Below is a small trained network, with its code and all its weights. Each question gives an input and a class and asks what happens when units are switched off, that is, made to give their printed mean instead of their output.

import numpy as np


def w(rows, s, z=0):
    codes = np.array(rows[::2]) - 128.0
    scale = np.full(codes.shape[1], s)
    scale[-1] = z or s
    return codes * scale


def f(y):
    return y / 2 * (1 + np.tanh(0.7978845608 * (y + 0.044715 * y**3)))


def log_softmax(a):
    a = a - a.max(-1, keepdims=True)
    return a - np.log(np.exp(a).sum(-1, keepdims=True))


def net(x, mask):
    res = np.array(x, float).reshape(1, 5) / 4 @ E
    y = f(res @ A[0][:, :-1].T + A[0][:, -1])
    res = res + np.where(mask, y, B[0][:, -1]) @ B[0][:, :-1]
    return log_softmax(res[-1] @ U[:, :-1].T + U[:, -1])


A, B = {}, {}
E = w([
[186,207,155,64,63,243,168],'x0',
[32,155,20,129,191,221,145],'x1',
[60,212,115,90,35,47,114],'x2',
[86,221,239,254,131,135,80],'x3',
[121,104,140,11,156,158,15],'x4',
],0.0087)
A[0] = w([
[143,73,90,97,106,107,134,76],'n1',
[92,48,97,149,163,50,105,102],'n2',
[75,127,201,138,136,153,71,150],'n3',
[35,171,55,163,174,194,154,140],'n4',
[125,60,121,77,103,119,180,183],'n5',
[150,110,157,161,125,119,165,163],'n6',
[140,116,114,170,108,97,209,77],'n7',
[134,96,94,91,100,129,147,62],'n8',
[86,90,91,180,164,56,105,2],'n9',
[170,119,173,140,92,93,117,141],'n10',
[177,87,146,145,166,155,117,141],'n11',
[147,80,136,168,168,176,157,130],'n12',
[112,116,149,64,177,150,46,213],'n13',
[158,177,144,96,100,182,189,72],'n14',
[108,140,122,188,115,132,254,24],'n15',
[140,106,105,91,122,121,182,74],'n16',
[197,138,184,130,137,70,155,79],'n17',
[90,161,115,111,89,108,122,47],'n18',
[116,180,182,179,139,159,113,83],'n19',
[82,179,86,106,60,48,137,146],'n20',
],0.013,0.0021)
B[0] = w([
[150,106,62,171,215,94,169,193],'n1',
[178,163,165,166,75,172,71,254],'n2',
[113,132,28,166,134,99,237,202],'n3',
[160,170,255,97,226,42,104,254],'n4',
[116,143,110,188,199,123,156,207],'n5',
[122,92,128,111,144,94,137,174],'n6',
[196,131,72,58,76,95,142,200],'n7',
[131,128,58,202,183,136,174,176],'n8',
[215,168,119,172,65,206,68,234],'n9',
[172,118,198,125,232,126,182,203],'n10',
[22,27,174,80,101,180,132,189],'n11',
[70,23,158,86,82,177,127,199],'n12',
[174,162,55,63,46,42,142,224],'n13',
[246,158,162,212,75,219,10,204],'n14',
[112,154,50,46,58,78,168,228],'n15',
[123,105,131,174,162,153,153,177],'n16',
[162,173,216,113,130,83,136,207],'n17',
[69,54,159,141,144,194,137,175],'n18',
[61,119,32,202,142,142,168,210],'n19',
[6,41,154,87,136,176,84,250],'n20',
],0.0086,0.012)
U = w([
[212,182,145,213,86,194,53,193],'0',
[122,140,71,251,191,102,193,4],'1',
[179,170,232,109,216,53,123,217],'2',
[70,45,162,106,105,164,106,41],'3',
[173,162,76,70,73,63,143,168],'4',
],0.011,0.002)

Each question gives the input, the list of numbers given to net, and the class t.
The units are the neurons (one row each of A and B). Each row of codes is followed by its name. A weight is (code - 128) times the scale printed after its matrix; where a second scale follows, it is the last column's (A, B and U).
mask holds one flag per neuron, in row order. A switched-off neuron (its flag False) gives its mean, the last column of its row in B, instead of its output. The means were averaged over made-up inputs and are rounded, as every weight is.
A unit's drop is (log p(t) with every unit on - log p(t) with that unit switched off) / (log p(t) with every unit on - log p(t) with every unit switched off).
The circuit of an input: a set's keep is (log p(t) with only the set's units on - log p(t) with every unit switched off) / (log p(t) with every unit on - log p(t) with every unit switched off). Starting from the 12 units with the biggest drops (on a tie, the unit counted first), units are removed one at a time, each time the one whose removal leaves the highest keep (on an exact tie, the one counted first), for as long as the keep stays at least 0.8.
circuit, biggest first: the units of the circuit, biggest drop first
unit that matters most: the unit with the biggest drop
top k neurons: the k neurons with the biggest drops, biggest first
drop when u is switched off: that unit's drop, to one decimal
input [-3,-1,5,2,1], class 3: circuit, biggest first => [n20]
input [-8,-3,-3,-2,-8], class 0: top 2 neurons => [n9 n2]
input [1,-5,-2,7,4], class 1: top 2 neurons => [n3 n19]
input [-6,-4,2,-3,-4], class 0: top 2 neurons => [n9 n2]
input [-3,-3,7,3,-8], class 4: top 4 neurons => [n15 n7 n11 n12]
input [2,5,6,3,1], class 3: top 4 neurons => [n20 n18 n10 n17]
input [-6,4,-8,-4,-8], class 3: top 3 neurons => [n12 n11 n13]
input [6,0,-7,6,4], class 3: top 3 neurons => [n11 n12 n9]
input [-7,-4,-8,7,2], class 3: top 2 neurons => [n11 n12]
input [7,1,-3,-4,6], class 0: top 2 neurons => [n14 n15]
input [4,7,-5,-2,-8], class 4: top 2 neurons => [n15 n7]
input [-1,4,-8,8,8], class 1: top 4 neurons => [n3 n19 n20 n15]
input [-6,8,-8,-4,8], class 2: top 2 neurons => [n4 n20]
input [3,-1,8,8,-4], class 1: top 4 neurons => [n19 n3 n12 n11]
input [8,-6,7,-1,-8], class 0: top 4 neurons => [n14 n13 n4 n3]
input [-6,-5,5,5,7], class 4: top 4 neurons => [n13 n3 n14 n4]
input [5,-8,1,3,5], class 2: circuit, biggest first => [n10]
input [-5,8,-5,0,5], class 2: drop when n4 is switched off => 2.0
input [2,7,1,4,4], class 2: drop when n4 is switched off => 1.7
input [-3,4,0,0,2], class 2: unit that matters most => n4
input [2,6,0,-5,1], class 2: drop when n4 is switched off => 1.3
input [-3,5,5,-3,1], class 2: drop when n10 is switched off => -0.1
